Below are the code and all the weights of a small trained network. Each question names an input and a class and asks about switching units off, where a switched-off unit gives its printed mean instead of its output.

import numpy as np


def w(rows, s, z=0):
    codes = np.array(rows[::2]) - 128.0
    scale = np.full(codes.shape[1], s)
    scale[-1] = z or s
    return codes * scale


def f(y):
    return np.maximum(y, 0)


def log_softmax(a):
    a = a - a.max(-1, keepdims=True)
    return a - np.log(np.exp(a).sum(-1, keepdims=True))


def net(x, mask):
    res = np.array(x, float).reshape(1, 5) / 4 @ E
    y = f(res @ A[0][:, :-1].T + A[0][:, -1])
    res = res + np.where(mask, y, B[0][:, -1]) @ B[0][:, :-1]
    return log_softmax(res[-1] @ U[:, :-1].T + U[:, -1])


A, B = {}, {}
E = w([
[181,92,67,68],'x0',
[26,73,2,213],'x1',
[188,67,136,200],'x2',
[131,193,41,82],'x3',
[185,203,71,126],'x4',
],0.0087)
A[0] = w([
[139,249,181,35,129],'N0',
[106,140,122,196,197],'N1',
[188,171,63,119,140],'N2',
[70,108,184,193,189],'N3',
[80,130,125,104,254],'N4',
[133,40,174,162,202],'N5',
],0.012,0.0063)
B[0] = w([
[76,255,173,58,252],'N0',
[70,193,121,172,210],'N1',
[76,156,155,51,210],'N2',
[145,149,207,208,232],'N3',
[127,124,74,188,211],'N4',
[152,185,107,139,237],'N5',
],0.013,0.011)
U = w([
[93,155,87,106,81],'0',
[173,97,88,97,254],'1',
[163,43,159,103,55],'2',
[253,98,133,100,87],'3',
[148,130,168,212,149],'4',
[158,204,149,82,146],'5',
],0.013,0.011)

Each question gives the input, the list of numbers given to net, and the class t.
The units are the neurons (one row each of A and B). Each row of codes is followed by its name. A weight is (code - 128) times the scale printed after its matrix; where a second scale follows, it is the last column's (A, B and U).
mask holds one flag per neuron, in row order. A switched-off neuron (its flag False) gives its mean, the last column of its row in B, instead of its output. The means were averaged over made-up inputs and are rounded, as every weight is.
A unit's drop is (log p(t) with every unit on - log p(t) with that unit switched off) / (log p(t) with every unit on - log p(t) with every unit switched off).
The circuit of an input: a set's keep is (log p(t) with only the set's units on - log p(t) with every unit switched off) / (log p(t) with every unit on - log p(t) with every unit switched off). Starting from all 6 units, units are removed one at a time, each time the one whose removal leaves the highest keep (on an exact tie, the one counted first), for as long as the keep stays at least 0.8.
units of the circuit, in order: the units of the circuit, biggest drop first
most important unit: the unit with the biggest drop
k most important neurons: the k neurons with the biggest drops, biggest first
drop of u: that unit's drop, to one decimal
input [-4,5,-8,-1,2], class 4: units of the circuit, in order : N0; N2
input [3,-6,7,-7,2], class 3: 2 most important neurons : N0; N1
input [3,-2,6,-3,1], class 3: units of the circuit, in order : N0; N1; N3
input [6,-2,1,7,-6], class 0: 3 most important neurons : N3; N5; N0
input [6,0,-5,-5,-1], class 1: units of the circuit, in order : N0; N3; N1
input [-1,0,-5,-5,1], class 4: most important unit : N2
input [6,3,-4,0,7], class 0: units of the circuit, in order : N3; N0
input [5,5,2,-2,5], class 1: 3 most important neurons : N0; N3; N5
input [2,3,1,4,8], class 0: units of the circuit, in order : N0; N3
input [3,3,-4,-7,2], class 4: 2 most important neurons : N0; N2
input [7,-7,6,-1,-8], class 3: 3 most important neurons : N0; N1; N2
input [1,-2,-4,-4,-6], class 4: 3 most important neurons : N0; N2; N3
input [3,0,-1,7,-7], class 0: 2 most important neurons : N3; N4
input [7,-2,6,-8,3], class 3: 2 most important neurons : N0; N1
input [8,1,-4,-8,4], class 1: drop of N5 : 0.0
input [4,-1,4,7,0], class 1: drop of N3 : 0.3
input [8,-2,5,6,-5], class 1: drop of N1 : 0.1
